Look-ups in named tables: a row name and a column name give one cell, copied from the table.

Table Pevanik
	Mun	Lar	Mek	Ponege	Tobupe	Zoz	Sek
Rukid	115	146	96	150	134	107	149
Ledo	108	139	109	121	119	61	94
Fiki	124	96	111	81	97	187	117
Sem	100	118	109	111	113	112	69
Gat	93	142	135	134	134	85	108
Kom	103	189	112	174	159	81	97
Zonap	152	106	123	125	117	215	169
Gef	114	108	68	148	124	226	89
Befozis	135	88	94	86	92	180	154
Gigulol	120	123	140	149	123	105	130

Ledo, Mun -> 108
Zonap, Zoz -> 215
Sem, Sek -> 69
Ledo, Tobupe -> 119
Sem, Lar -> 118
Zonap, Mek -> 123
Sem, Mek -> 109
Gat, Sek -> 108
Rukid, Tobupe -> 134
Befozis, Lar -> 88
Gat, Tobupe -> 134
Ledo, Lar -> 139
Kom, Lar -> 189
Fiki, Mek -> 111

Tizuzel =
|  | Nuz | Tek | Rodusal | Tuk | Mizur |
|---|---|---|---|---|---|
| Zut | 109 | 7 | 110 | 103 | 77 |
| Riv | 123 | 77 | 93 | 156 | 93 |
| Bamav | 81 | 126 | 95 | 95 | 104 |
| Finun | 94 | 108 | 99 | 105 | 96 |
| Pusebi | 145 | 56 | 82 | 225 | 88 |
| Filot | 82 | 137 | 93 | 88 | 102 |
| Vukugim | 73 | 155 | 107 | 35 | 111 |
| San | 121 | 42 | 99 | 131 | 89 |
| Vomepo | 135 | 57 | 88 | 189 | 99 |
| Rud | 118 | 32 | 105 | 103 | 80 |
| Megiv | 128 | 59 | 102 | 151 | 88 |
| Tev | 96 | 91 | 92 | 126 | 107 |

San, Rodusal: 99
San, Mizur: 89
Megiv, Tuk: 151
Filot, Rodusal: 93
Zut, Mizur: 77
Finun, Tuk: 105
Pusebi, Mizur: 88
Vukugim, Tuk: 35
Zut, Rodusal: 110
Riv, Mizur: 93
Vomepo, Nuz: 135
Tev, Tuk: 126
Filot, Mizur: 102
Filot, Nuz: 82
Pusebi, Rodusal: 82
San, Tek: 42
Vukugim, Nuz: 73
Which row has the largest Nuz? Pusebi

Nogubo:
fields: Nozal, Dazuvog, Pemu, Mudafo, Pek
Ledaso: [600, 868, 452, 525, 451]
Kogiraz: [805, 784, 577, 749, 234]
Lurude: [619, 893, 362, 522, 349]
Guram: [903, 312, 822, 866, 660]

What is the Nozal of Lurude in Nogubo? 619
What is the Mudafo of Ledaso in Nogubo? 525
What is the Dazuvog of Lurude in Nogubo? 893
What is the Pek of Ledaso in Nogubo? 451
What is the Dazuvog of Guram in Nogubo? 312
What is the Pemu of Kogiraz in Nogubo? 577
What is the Mudafo of Kogiraz in Nogubo? 749
What is the Dazuvog of Ledaso in Nogubo? 868
What is the Mudafo of Guram in Nogubo? 866
What is the Pemu of Lurude in Nogubo? 362
What is the Pek of Guram in Nogubo? 660
What is the Nozal of Kogiraz in Nogubo? 805
What is the Nozal of Guram in Nogubo? 903
What is the Pek of Kogiraz in Nogubo? 234
What is the Pemu of Guram in Nogubo? 822
What is the Dazuvog of Kogiraz in Nogubo? 784
What is the Nozal of Ledaso in Nogubo? 600

Sig =
|  | Duz | Morafi | Lete | Fato | Nak | Zono | Vik | Zam |
|---|---|---|---|---|---|---|---|---|
| Nov | 131 | 192 | 110 | 66 | 136 | 104 | 122 | 114 |
| Mef | 110 | 135 | 131 | 65 | 69 | 148 | 184 | 143 |
| Reluv | 137 | 63 | 124 | 89 | 56 | 119 | 125 | 122 |
| Nop | 101 | 147 | 125 | 148 | 125 | 84 | 106 | 102 |
| Palos | 129 | 106 | 70 | 160 | 45 | 71 | 41 | 101 |
| Non | 126 | 52 | 140 | 103 | 147 | 139 | 109 | 126 |
| Duput | 103 | 118 | 84 | 95 | 158 | 77 | 140 | 114 |
| Zag | 89 | 130 | 106 | 125 | 100 | 128 | 81 | 119 |
| Vadu | 119 | 133 | 137 | 146 | 96 | 111 | 136 | 95 |
| Futodiv | 121 | 138 | 136 | 99 | 183 | 112 | 141 | 124 |

Duz of Zag = 89
Zono of Mef = 148
Nak of Duput = 158
Zam of Futodiv = 124
Lete of Palos = 70
Fato of Zag = 125
Vik of Non = 109
Vik of Palos = 41
Duz of Mef = 110
Duz of Palos = 129
Lete of Futodiv = 136
Zam of Nop = 102

Kol.csv
,Feb,Vez
Tet,237,226
Reb,45,95
Pek,181,244

What is the Feb of Tet in Kol? 237
What is the Vez of Reb in Kol? 95
What is the Feb of Pek in Kol? 181
What is the Vez of Pek in Kol? 244
What is the Vez of Tet in Kol? 226
What is the Feb of Reb in Kol? 45
Row with the largest Vez: Pek

Fasatak =
|  | Vezatig | Duseb | Tek | Difu | Refu | Savatuv |
|---|---|---|---|---|---|---|
| Vin | 150 | 173 | 244 | 207 | 158 | 240 |
| Sura | 163 | 210 | 207 | 181 | 75 | 181 |
| Soneg | 248 | 117 | 133 | 73 | 137 | 31 |
| Lof | 162 | 118 | 192 | 187 | 88 | 217 |
| Dud | 173 | 187 | 127 | 124 | 159 | 67 |
| Sasav | 235 | 94 | 133 | 153 | 121 | 86 |
| Geki | 133 | 149 | 157 | 184 | 212 | 184 |
| Feguse | 164 | 153 | 166 | 153 | 107 | 158 |

What is the Vezatig of Sura in Fasatak?
163
What is the Refu of Sasav in Fasatak?
121
What is the Savatuv of Feguse in Fasatak?
158
What is the Tek of Vin in Fasatak?
244
What is the Refu of Vin in Fasatak?
158
What is the Vezatig of Geki in Fasatak?
133
What is the Duseb of Vin in Fasatak?
173

Geniba:
         Bapevo  Pabatot  Rikid    Bap   Pido  Fanop
Lidol     -7.01     4.68  -6.45  -7.24   0.97   5.95
Zatip      4.76     2.04  -2.98   4.47   1.70   2.29
Sim        2.25    -3.25  -7.25  -1.07  -1.25  -1.29
Vatag      3.05     0.63  -1.30   5.48   0.85  -4.54
Zufira    -2.89    -4.15  -4.90  -1.98  -6.81   3.02
Debi      -4.03    -6.31  -4.15  -6.12   2.17  -6.25
Bodu       6.36    -5.92   6.35  -2.48   7.25   4.37
Vorarig   -3.56     2.81   1.06   4.71  -6.60   4.44
Sisipob    4.97    -5.99  -5.60   2.07   0.33  -6.07
Nud       -2.62     1.31  -4.91   4.73   2.23   3.92
Fofaren   -6.60    -6.67   3.62  -0.32   2.05   3.67
Kaz        6.42    -1.35  -2.95   0.32   4.28   7.35
Tibopid   -2.87     2.20   5.87   4.55   0.33  -4.88
Nep        0.15    -6.56  -0.32   2.41   0.10   0.22

What is the Fanop of Fofaren in Geniba? 3.67
What is the Pabatot of Bodu in Geniba? -5.92
What is the Rikid of Sim in Geniba? -7.25
What is the Bapevo of Sim in Geniba? 2.25
What is the Pabatot of Tibopid in Geniba? 2.20
What is the Pido of Tibopid in Geniba? 0.33
What is the Rikid of Debi in Geniba? -4.15
What is the Bapevo of Nud in Geniba? -2.62
What is the Pabatot of Nep in Geniba? -6.56
What is the Pabatot of Vorarig in Geniba? 2.81
What is the Pido of Zatip in Geniba? 1.70

Lipuli =
            Rik  Gozefu     Zez   Zekuf    Dofe   Vedab    Kosa     Vov  Legodo     Vab
Vif      -88471  -41007   -1964  -28511  -49738   31063   28937   -2391  -26734  -11770
Tuput    -44376  -37872   -4406  -30177  -99008  -99135   76449  -25700  -31973   -2464
Direl    -69562   -9536  -18261  -30719  -27164  -45868   -3612  -19027  -10908  -56687
Baruvob    5759   -7957   -4676  -33620  -59361  -23759  -99343  -29471  -10193  -26188
Gepesuf   18185  -12027  -26488   14008  -12783   34404  -44379  -36206  -36816  -21559
Lefetu   -52389   -7424  -17306  -33081   27626  -25282   49117  -18739  -42311   21359

Vif, Dofe -> -49738
Tuput, Kosa -> 76449
Tuput, Vov -> -25700
Direl, Dofe -> -27164
Lefetu, Vov -> -18739
Tuput, Gozefu -> -37872
Vif, Zez -> -1964
Direl, Rik -> -69562
Baruvob, Dofe -> -59361
Lefetu, Vedab -> -25282
Lefetu, Vab -> 21359
Baruvob, Rik -> 5759
Direl, Kosa -> -3612
Direl, Vedab -> -45868
Gepesuf, Legodo -> -36816
Tuput, Dofe -> -99008
Tuput, Zez -> -4406
Gepesuf, Zez -> -26488
Vif, Rik -> -88471

